Here is a tiny trained network, its code and every weight. The questions are about switching its units off for an input and a class, where a switched-off unit gives its printed mean instead of its output.

import numpy as np


def w(rows, s, z=0):
    codes = np.array(rows[::2]) - 128.0
    scale = np.full(codes.shape[1], s)
    scale[-1] = z or s
    return codes * scale


def norm(h):
    return h / np.sqrt((h * h).mean(-1, keepdims=True) + 1e-5)


def f(y):
    return y / 2 * (1 + np.tanh(0.7978845608 * (y + 0.044715 * y**3)))


def log_softmax(a):
    a = a - a.max(-1, keepdims=True)
    return a - np.log(np.exp(a).sum(-1, keepdims=True))


def net(x, mask):
    res = np.array(x, float).reshape(1, 3) / 4 @ E
    u = 0
    for l in range(4):
        y = f(norm(res) @ A[l][:, :-1].T + A[l][:, -1])
        res = res + np.where(mask[u : u + 7], y, B[l][:, -1]) @ B[l][:, :-1]
        u += 7
    return log_softmax(norm(res)[-1] @ U[:, :-1].T + U[:, -1])


A, B = {}, {}
E = w([
[107,102,135,183,147,57,132,181,116,131,155],'x0',
[104,219,115,157,86,119,113,171,140,35,63],'x1',
[117,154,93,7,191,187,54,203,73,55,173],'x2',
],0.013)
A[0] = w([
[51,239,86,162,115,133,81,214,133,2,96,108],'0.n1',
[120,227,168,188,61,90,139,101,193,106,52,2],'0.n2',
[181,103,151,176,61,55,201,29,205,135,47,112],'0.n3',
[173,144,111,62,149,194,85,49,130,138,105,85],'0.n4',
[114,223,128,185,45,185,105,127,132,90,11,84],'0.n5',
[73,79,80,85,182,34,85,236,99,111,204,13],'0.n6',
[80,154,120,187,26,103,140,111,154,119,13,67],'0.n7',
],0.0095,0.0055)
B[0] = w([
[115,186,137,186,123,168,172,198,95,34,139,249],'0.n1',
[169,197,137,151,128,40,128,170,122,224,48,196],'0.n2',
[117,122,113,169,149,103,219,66,94,192,107,243],'0.n3',
[132,175,176,64,29,198,131,94,126,148,221,169],'0.n4',
[184,88,128,78,23,71,89,170,169,112,25,210],'0.n5',
[118,130,249,131,210,120,20,162,38,215,68,199],'0.n6',
[196,203,99,143,146,97,133,166,170,182,141,204],'0.n7',
],0.012,0.015)
A[1] = w([
[85,99,60,178,189,114,202,4,169,168,180,34],'1.n1',
[133,130,93,145,69,154,108,160,179,25,105,2],'1.n2',
[139,114,149,63,141,228,110,46,183,150,252,91],'1.n3',
[157,151,133,47,86,222,155,50,155,186,184,118],'1.n4',
[119,121,141,46,63,202,173,111,121,63,181,132],'1.n5',
[144,197,43,125,38,125,148,131,193,81,76,130],'1.n6',
[121,11,131,154,201,69,140,32,66,188,168,113],'1.n7',
],0.012,0.006)
B[1] = w([
[231,10,172,212,144,162,170,112,155,3,206,223],'1.n1',
[147,34,92,18,167,160,91,151,160,94,170,169],'1.n2',
[55,199,118,157,57,129,98,134,88,209,151,221],'1.n3',
[76,183,64,145,80,74,102,51,48,138,232,235],'1.n4',
[30,133,173,146,55,142,130,72,113,157,120,215],'1.n5',
[126,103,47,102,159,80,107,105,222,160,158,244],'1.n6',
[154,55,167,92,156,182,106,174,195,135,205,254],'1.n7',
],0.014,0.0095)
A[2] = w([
[94,49,82,48,130,254,58,108,154,45,119,2],'2.n1',
[139,122,144,153,194,134,208,209,78,146,160,102],'2.n2',
[105,136,158,166,240,126,147,203,21,119,154,62],'2.n3',
[139,80,86,182,183,122,194,70,95,126,194,36],'2.n4',
[162,9,156,149,160,173,210,57,138,18,150,37],'2.n5',
[139,192,95,139,87,107,157,18,104,178,137,54],'2.n6',
[133,201,179,183,163,186,168,130,44,62,70,104],'2.n7',
],0.011,0.0094)
B[2] = w([
[117,65,253,38,65,145,226,32,146,52,105,159],'2.n1',
[57,130,159,201,126,216,99,147,71,98,155,221],'2.n2',
[73,131,175,184,166,105,124,136,56,89,27,254],'2.n3',
[146,102,188,118,154,122,133,99,157,66,180,193],'2.n4',
[194,188,83,238,55,143,151,157,183,117,85,235],'2.n5',
[105,144,24,20,153,58,112,154,97,93,177,221],'2.n6',
[136,173,107,157,92,100,162,89,63,40,128,210],'2.n7',
],0.012,0.0071)
A[3] = w([
[164,20,193,94,198,125,142,109,105,229,133,124],'3.n1',
[159,111,83,54,97,130,179,93,149,66,190,113],'3.n2',
[159,51,145,202,169,142,207,128,134,123,178,46],'3.n3',
[81,194,147,189,112,69,202,84,164,214,61,96],'3.n4',
[211,102,150,207,103,125,246,118,162,112,135,74],'3.n5',
[135,14,212,125,199,85,98,122,156,220,134,3],'3.n6',
[66,161,96,161,82,91,123,65,192,192,128,138],'3.n7',
],0.013,0.0069)
B[3] = w([
[78,17,192,129,159,192,84,124,165,148,146,189],'3.n1',
[129,104,189,85,223,144,136,77,199,79,130,172],'3.n2',
[130,153,169,185,71,210,131,169,140,14,175,209],'3.n3',
[150,82,147,103,110,104,203,49,38,202,95,224],'3.n4',
[182,121,138,199,32,162,117,27,156,92,153,246],'3.n5',
[71,8,95,89,146,186,21,127,148,179,202,174],'3.n6',
[168,166,119,79,129,126,181,59,83,193,153,222],'3.n7',
],0.014,0.012)
U = w([
[181,137,72,100,204,74,207,57,94,151,186,8],'0',
[31,206,75,100,16,187,86,40,64,199,211,154],'1',
[227,164,60,191,62,45,225,59,176,239,3,195],'2',
[59,201,192,203,193,124,95,170,11,61,52,199],'3',
[209,39,163,250,54,197,191,54,174,100,202,177],'4',
[66,141,150,8,86,196,171,72,205,7,125,104],'5',
[52,20,209,141,216,197,38,148,104,216,170,128],'6',
[192,206,21,135,155,68,110,224,224,80,74,110],'7',
],0.017,0.011)

Each question gives the input, the list of numbers given to net, and the class t.
The units are the neurons (one row each of A and B). Each row of codes is followed by its name. A weight is (code - 128) times the scale printed after its matrix; where a second scale follows, it is the last column's (A, B and U).
mask holds one flag per neuron, layer by layer. A switched-off neuron (its flag False) gives its mean, the last column of its row in B, instead of its output. The means were averaged over made-up inputs and are rounded, as every weight is.
A unit's drop is (log p(t) with every unit on - log p(t) with that unit switched off) / (log p(t) with every unit on - log p(t) with every unit switched off).
The circuit of an input: a set's keep is (log p(t) with only the set's units on - log p(t) with every unit switched off) / (log p(t) with every unit on - log p(t) with every unit switched off). Starting from the 12 units with the biggest drops (on a tie, the unit counted first), units are removed one at a time, each time the one whose removal leaves the highest keep (on an exact tie, the one counted first), for as long as the keep stays at least 0.8.
units of the circuit, in order: the units of the circuit, biggest drop first
top k neurons: the k neurons with the biggest drops, biggest first
k most important neurons of layer l: the k neurons of layer l with the biggest drops, biggest first
drop of u: that unit's drop, to one decimal
input [1,8,4], class 5: units of the circuit, in order	(1.n2 0.n3 0.n5)
input [5,-1,2], class 6: units of the circuit, in order	(0.n6)
input [1,-3,8], class 3: top 4 neurons	(0.n6 1.n6 0.n3 1.n7)
input [2,4,0], class 7: top 2 neurons	(0.n1 0.n3)
input [5,6,2], class 3: top 2 neurons	(0.n6 0.n1)
input [4,0,0], class 6: top 2 neurons	(0.n1 0.n6)
input [-1,4,7], class 3: top 2 neurons	(0.n6 0.n5)
input [-2,-4,-1], class 1: 2 most important neurons of layer 1	(1.n4 1.n3)
input [-2,7,3], class 5: top 4 neurons	(1.n2 0.n6 2.n1 0.n3)
input [5,6,-1], class 2: top 2 neurons	(0.n2 1.n7)
input [4,5,0], class 7: top 2 neurons	(0.n1 0.n3)
input [-4,0,-5], class 2: top 4 neurons	(0.n2 0.n7 0.n5 3.n4)
input [-3,8,4], class 5: top 2 neurons	(1.n2 2.n1)
input [7,8,-1], class 7: 2 most important neurons of layer 1	(1.n2 1.n5)
input [4,-3,1], class 6: most important neuron of layer 0	(0.n1)
input [2,3,0], class 7: 2 most important neurons of layer 0	(0.n1 0.n3)
input [-4,-2,-1], class 1: drop of 0.n4	2.1
input [5,-6,7], class 6: drop of 3.n1	0.0
input [8,7,0], class 7: drop of 0.n5	0.3
input [0,2,0], class 7: most important neuron of layer 1	(1.n2)
